Here is a tiny trained network, its code and every weight. The questions are about switching its units off for an input and a target symbol, where a switched-off unit gives its printed mean instead of its output.

import numpy as np


def w(rows, s, z=0):
    codes = np.array(rows[::2]) - 128.0
    scale = np.full(codes.shape[1], s)
    scale[-1] = z or s
    return codes * scale


def softmax(a):
    e = np.exp(a - a.max(-1, keepdims=True))
    return e / e.sum(-1, keepdims=True)


def log_softmax(a):
    a = a - a.max(-1, keepdims=True)
    return a - np.log(np.exp(a).sum(-1, keepdims=True))


def net(x, mask):
    ids = ['αδεζημπφ'.index(c) for c in x.split()]
    T = len(ids)
    res = E[ids] + P[:T]
    u = 0
    for l in range(2):
        r = res
        for j in range(3):
            rows = slice(4 * j, 4 * j + 4)
            q, k, v = (r @ M[l][rows].T for M in (Q, K, V))
            z = softmax(np.where(np.tri(T) > 0, q @ k.T / 4**0.5, -1e9)) @ v
            o = O[l][rows]
            res = res + np.where(mask[u + j], z, o[:, -1]) @ o[:, :-1]
        u += 3
    return log_softmax(res[-1] @ U[:, :-1].T + U[:, -1])


Q, K, V, O = {}, {}, {}, {}
E = w([
[70,55,118,166,129,112,110],'α',
[107,82,125,96,50,126,66],'δ',
[131,98,59,131,79,108,96],'ε',
[169,151,119,111,174,104,167],'ζ',
[102,135,138,134,162,4,137],'η',
[173,121,116,61,61,161,83],'μ',
[138,95,132,107,115,99,99],'π',
[99,74,154,172,194,191,184],'φ',
],0.017)
P = w([
[204,150,42,240,43,123,139],'0',
[226,50,146,133,115,92,176],'1',
[223,69,145,158,130,99,129],'2',
[216,77,144,129,140,106,121],'3',
[178,72,174,126,155,99,113],'4',
[183,90,138,116,144,107,96],'5',
[152,78,140,99,164,95,98],'6',
[152,112,142,98,154,112,68],'7',
[116,106,134,94,160,106,77],'8',
[103,135,101,101,148,126,72],'9',
[76,124,109,82,164,119,52],'10',
[69,171,77,95,144,152,32],'11',
[19,167,91,91,148,158,27],'12',
[27,200,48,111,145,191,1],'13',
],0.0075)
Q[0] = w([
[159,140,234,255,160,116,120],'0.h1',
[134,94,29,100,92,76,112],'0.h1',
[173,150,159,212,151,218,153],'0.h1',
[108,133,102,102,114,81,96],'0.h1',
[93,177,106,143,132,143,121],'0.h2',
[71,164,113,102,134,144,164],'0.h2',
[108,86,133,92,118,121,127],'0.h2',
[98,168,151,140,103,154,101],'0.h2',
[134,217,230,101,89,159,94],'0.h3',
[75,129,151,133,145,122,66],'0.h3',
[115,69,14,150,126,153,109],'0.h3',
[70,180,218,82,115,138,66],'0.h3',
],0.0061)
K[0] = w([
[227,82,104,104,26,155,114],'0.h1',
[57,160,213,98,167,133,127],'0.h1',
[254,117,124,100,69,69,100],'0.h1',
[68,153,126,141,134,173,162],'0.h1',
[197,121,194,133,138,117,147],'0.h2',
[134,115,161,82,99,118,105],'0.h2',
[139,214,99,113,132,150,89],'0.h2',
[137,102,163,109,161,87,143],'0.h2',
[197,180,168,74,41,185,68],'0.h3',
[5,65,133,145,84,134,139],'0.h3',
[47,105,162,157,148,46,112],'0.h3',
[82,77,122,104,16,239,86],'0.h3',
],0.0057)
V[0] = w([
[130,105,106,134,189,167,168],'0.h1',
[175,108,127,135,116,50,123],'0.h1',
[145,122,116,158,128,156,159],'0.h1',
[129,190,65,122,92,154,95],'0.h1',
[174,222,51,207,77,124,205],'0.h2',
[218,46,16,170,103,89,140],'0.h2',
[119,109,117,49,236,97,144],'0.h2',
[84,200,106,254,87,157,172],'0.h2',
[107,180,203,71,56,164,140],'0.h3',
[174,151,90,162,141,93,171],'0.h3',
[78,235,99,171,146,94,160],'0.h3',
[80,191,146,113,114,153,97],'0.h3',
],0.0078)
O[0] = w([
[113,160,125,126,104,112,120,129],'0.h1',
[150,128,132,150,140,163,89,193],'0.h1',
[125,146,156,160,106,96,146,127],'0.h1',
[124,117,154,109,151,139,166,82],'0.h1',
[168,101,254,121,107,113,142,108],'0.h2',
[120,143,186,183,132,141,62,254],'0.h2',
[49,153,97,80,100,164,100,129],'0.h2',
[189,103,186,108,86,126,190,65],'0.h2',
[177,116,78,98,132,109,159,61],'0.h3',
[148,159,195,137,115,158,135,147],'0.h3',
[129,99,178,82,151,127,135,66],'0.h3',
[142,82,110,66,131,103,143,64],'0.h3',
],0.009,0.0079)
Q[1] = w([
[116,167,126,113,135,209,137],'1.h1',
[151,188,136,99,163,64,140],'1.h1',
[118,195,150,94,148,119,171],'1.h1',
[142,86,119,107,165,159,180],'1.h1',
[100,165,119,183,163,150,68],'1.h2',
[117,85,131,193,124,223,157],'1.h2',
[139,176,140,98,161,133,61],'1.h2',
[165,178,54,110,83,137,123],'1.h2',
[83,192,131,157,166,106,123],'1.h3',
[129,1,163,77,84,12,176],'1.h3',
[231,165,136,65,129,96,221],'1.h3',
[165,43,187,106,161,144,172],'1.h3',
],0.0084)
K[1] = w([
[116,168,121,85,172,201,125],'1.h1',
[141,235,161,109,141,52,142],'1.h1',
[148,254,171,138,179,83,202],'1.h1',
[160,112,165,178,199,168,168],'1.h1',
[16,112,96,168,153,121,161],'1.h2',
[124,146,205,174,160,178,203],'1.h2',
[37,118,112,122,132,175,70],'1.h2',
[128,211,94,97,96,122,100],'1.h2',
[91,101,88,51,98,185,99],'1.h3',
[203,147,178,168,93,152,168],'1.h3',
[165,29,171,195,91,103,110],'1.h3',
[202,116,159,149,89,91,83],'1.h3',
],0.0077)
V[1] = w([
[139,129,152,131,148,183,149],'1.h1',
[157,158,141,166,212,150,156],'1.h1',
[135,191,215,125,181,107,146],'1.h1',
[140,181,125,206,172,93,90],'1.h1',
[227,114,144,114,74,114,118],'1.h2',
[176,98,130,150,137,86,139],'1.h2',
[164,168,145,59,113,47,128],'1.h2',
[124,152,112,143,148,87,125],'1.h2',
[72,27,150,151,106,209,119],'1.h3',
[64,73,123,139,95,2,107],'1.h3',
[78,80,153,131,43,101,73],'1.h3',
[56,114,161,168,238,58,165],'1.h3',
],0.0081)
O[1] = w([
[131,138,104,126,114,113,127,110],'1.h1',
[86,118,79,116,100,127,99,115],'1.h1',
[124,92,69,127,122,131,102,119],'1.h1',
[124,80,117,116,82,131,122,246],'1.h1',
[91,153,109,113,156,139,92,96],'1.h2',
[116,147,104,116,108,166,151,125],'1.h2',
[137,146,106,130,168,187,138,41],'1.h2',
[110,111,170,120,122,162,150,143],'1.h2',
[156,99,69,110,109,35,167,159],'1.h3',
[132,1,108,113,173,157,133,159],'1.h3',
[169,82,99,147,142,132,140,202],'1.h3',
[118,83,145,25,101,135,146,138],'1.h3',
],0.0094,0.011)
U = w([
[203,114,112,164,227,108,151,72],'α',
[124,172,121,80,51,60,155,116],'δ',
[132,83,189,88,136,242,120,125],'ε',
[50,131,14,124,129,148,66,213],'ζ',
[86,184,126,215,175,110,110,14],'η',
[30,190,243,120,88,148,77,64],'μ',
[194,99,97,94,105,92,148,23],'π',
[187,127,255,161,125,118,126,253],'φ',
],0.0061,0.0038)

Each question gives the input, a string of symbols that net reads in full, and the target symbol t.
The units are the heads (4 rows each of Q, K, V and O). Each row of codes is followed by its name. A weight is (code - 128) times the scale printed after its matrix; where a second scale follows, it is the last column's (O and U).
mask holds one flag per head, layer by layer. A switched-off head (its flag False) gives its mean, the last column of its rows in O, instead of its output. The means were averaged over made-up inputs and are rounded, as every weight is.
A unit's drop is (log p(t) with every unit on - log p(t) with that unit switched off) / (log p(t) with every unit on - log p(t) with every unit switched off).
The circuit of an input: a set's keep is (log p(t) with only the set's units on - log p(t) with every unit switched off) / (log p(t) with every unit on - log p(t) with every unit switched off). Starting from all 6 units, units are removed one at a time, each time the one whose removal leaves the highest keep (on an exact tie, the one counted first), for as long as the keep stays at least 0.8.
circuit, biggest first: the units of the circuit, biggest drop first
heads that matter: for each layer, one digit per head in row order, 1 if its drop is at least 0.15 and else 0, layers parted by /
drop when u is switched off: that unit's drop, to one decimal
input α η η η ζ η η, target ζ: heads that matter : 010 / 100
input ζ η η π, target ε: heads that matter : 000 / 011
input φ μ ζ μ α, target η: circuit, biggest first : 1.h3, 0.h3
input α φ π α α δ η ε, target ε: heads that matter : 010 / 101
input π δ ζ δ η φ δ η δ μ μ ζ α, target μ: heads that matter : 000 / 101
input δ ζ π δ μ μ π ζ μ δ η α η α, target ε: circuit, biggest first : 1.h3, 1.h1
input α ε α α ζ π α π ζ φ α φ μ, target δ: heads that matter : 000 / 111
input η η η ε δ η η ε, target ε: heads that matter : 000 / 001
input π ε α π μ δ μ η η π, target ε: circuit, biggest first : 1.h3, 1.h2, 0.h2
input μ α π μ α, target η: circuit, biggest first : 1.h3
input α μ ε μ α ε ζ ζ ε η π α η μ, target ε: heads that matter : 000 / 111
input α π η π π, target ζ: heads that matter : 010 / 110
input η ζ π φ α α α ζ μ δ η δ, target ε: circuit, biggest first : 1.h1, 1.h3
input π δ φ α φ η φ φ φ, target δ: heads that matter : 010 / 011
input ζ η φ φ μ δ π η δ μ φ δ, target δ: heads that matter : 110 / 101
input δ δ η π ζ ε μ μ ζ ζ φ ζ, target δ: heads that matter : 010 / 011
input δ δ η α η ε φ μ φ, target η: heads that matter : 011 / 001
input δ η μ α ζ η η ζ, target ε: circuit, biggest first : 1.h3, 0.h2
input μ ζ ζ, target μ: circuit, biggest first : 1.h3, 0.h2, 1.h2
input φ ζ η δ φ δ ε, target φ: circuit, biggest first : 1.h1
input ζ η ζ ε ζ, target ζ: circuit, biggest first : 1.h1, 1.h2
input ε α φ μ φ η, target δ: heads that matter : 100 / 001
input μ η μ π η, target ζ: circuit, biggest first : 0.h2, 1.h1
input η ε ζ ζ η, target μ: heads that matter : 000 / 001
input μ δ μ φ φ μ, target δ: circuit, biggest first : 1.h3, 0.h1
input π ζ μ ζ ζ δ, target μ: circuit, biggest first : 1.h3
input μ η η ζ, target ε: heads that matter : 010 / 011
input ζ η η α η ζ η η η η, target ε: drop when 1.h2 is switched off : 0.2
input φ η ζ ζ α μ η ε μ η η μ, target ε: drop when 0.h3 is switched off : -0.2
input π ζ ζ φ, target μ: drop when 0.h3 is switched off : 0.1
